Here is a tiny trained network, its code and every weight. The questions are about switching its units off for an input and a class, where a switched-off unit gives its printed mean instead of its output.

import numpy as np


def w(rows, s, z=0):
    codes = np.array(rows[::2]) - 128.0
    scale = np.full(codes.shape[1], s)
    scale[-1] = z or s
    return codes * scale


def f(y):
    return np.maximum(y, 0)


def log_softmax(a):
    a = a - a.max(-1, keepdims=True)
    return a - np.log(np.exp(a).sum(-1, keepdims=True))


def net(x, mask):
    res = np.array(x, float).reshape(1, 6) / 4 @ E
    y = f(res @ A[0][:, :-1].T + A[0][:, -1])
    res = res + np.where(mask, y, B[0][:, -1]) @ B[0][:, :-1]
    return log_softmax(res[-1] @ U[:, :-1].T + U[:, -1])


A, B = {}, {}
E = w([
[141,35,255,111],'x0',
[124,147,139,63],'x1',
[130,132,126,114],'x2',
[132,103,116,202],'x3',
[35,136,237,197],'x4',
[132,107,115,187],'x5',
],0.0085)
A[0] = w([
[80,124,45,122,7],'N1',
[145,5,164,97,85],'N2',
[98,136,111,89,206],'N3',
[184,142,168,18,244],'N4',
[119,178,96,148,213],'N5',
[233,114,110,106,68],'N6',
[162,65,119,66,69],'N7',
[70,93,172,208,159],'N8',
[225,164,136,128,10],'N9',
[63,142,178,121,205],'N10',
[63,197,163,167,228],'N11',
[90,68,86,100,75],'N12',
],0.013,0.0017)
B[0] = w([
[116,224,72,187,189],'N1',
[2,160,157,55,229],'N2',
[113,74,98,127,172],'N3',
[137,124,94,122,255],'N4',
[50,107,120,49,193],'N5',
[198,153,149,188,214],'N6',
[132,143,150,123,200],'N7',
[149,142,126,71,226],'N8',
[155,254,126,168,171],'N9',
[204,87,145,147,207],'N10',
[211,164,54,174,217],'N11',
[101,146,210,139,147],'N12',
],0.0072,0.0097)
U = w([
[5,182,125,135,109],'0',
[169,64,74,110,254],'1',
[203,132,127,147,2],'2',
],0.012,0.003)

Each question gives the input, the list of numbers given to net, and the class t.
The units are the neurons (one row each of A and B). Each row of codes is followed by its name. A weight is (code - 128) times the scale printed after its matrix; where a second scale follows, it is the last column's (A, B and U).
mask holds one flag per neuron, in row order. A switched-off neuron (its flag False) gives its mean, the last column of its row in B, instead of its output. The means were averaged over made-up inputs and are rounded, as every weight is.
A unit's drop is (log p(t) with every unit on - log p(t) with that unit switched off) / (log p(t) with every unit on - log p(t) with every unit switched off).
The circuit of an input: a set's keep is (log p(t) with only the set's units on - log p(t) with every unit switched off) / (log p(t) with every unit on - log p(t) with every unit switched off). Starting from all 12 units, units are removed one at a time, each time the one whose removal leaves the highest keep (on an exact tie, the one counted first), for as long as the keep stays at least 0.8.
circuit, biggest first: the units of the circuit, biggest drop first
unit that matters most: the unit with the biggest drop
top k neurons: the k neurons with the biggest drops, biggest first
drop when u is switched off: that unit's drop, to one decimal
input [4,-8,-5,-8,4,2], class 1: top 4 neurons => N10, N1, N9, N8
input [-6,-1,-1,-5,8,2], class 2: top 2 neurons => N11, N2
input [0,0,5,4,-7,-2], class 2: top 3 neurons => N6, N9, N2
input [2,-1,1,-6,4,-5], class 2: top 2 neurons => N10, N5
input [2,6,4,-8,7,-8], class 2: unit that matters most => N10
input [-5,6,-7,8,4,7], class 1: top 4 neurons => N2, N11, N9, N8
input [3,1,-1,7,-8,4], class 2: circuit, biggest first => N6, N9
input [2,1,-3,1,4,3], class 2: circuit, biggest first => N5, N10
input [-7,-2,-4,-8,-3,7], class 0: circuit, biggest first => N1, N5
input [-8,-5,-1,4,-6,-2], class 0: circuit, biggest first => N5, N1
input [2,-7,-2,1,-8,-7], class 2: top 2 neurons => N6, N9
input [-3,-5,-1,6,6,5], class 2: top 2 neurons => N11, N2
input [2,7,1,0,6,5], class 1: drop when N1 is switched off => 0.1
input [7,-3,-5,6,-1,-2], class 0: drop when N2 is switched off => 0.8
input [-3,-7,0,4,3,-7], class 1: top neuron => N2
input [8,-8,-6,3,-3,-2], class 0: drop when N2 is switched off => 0.8
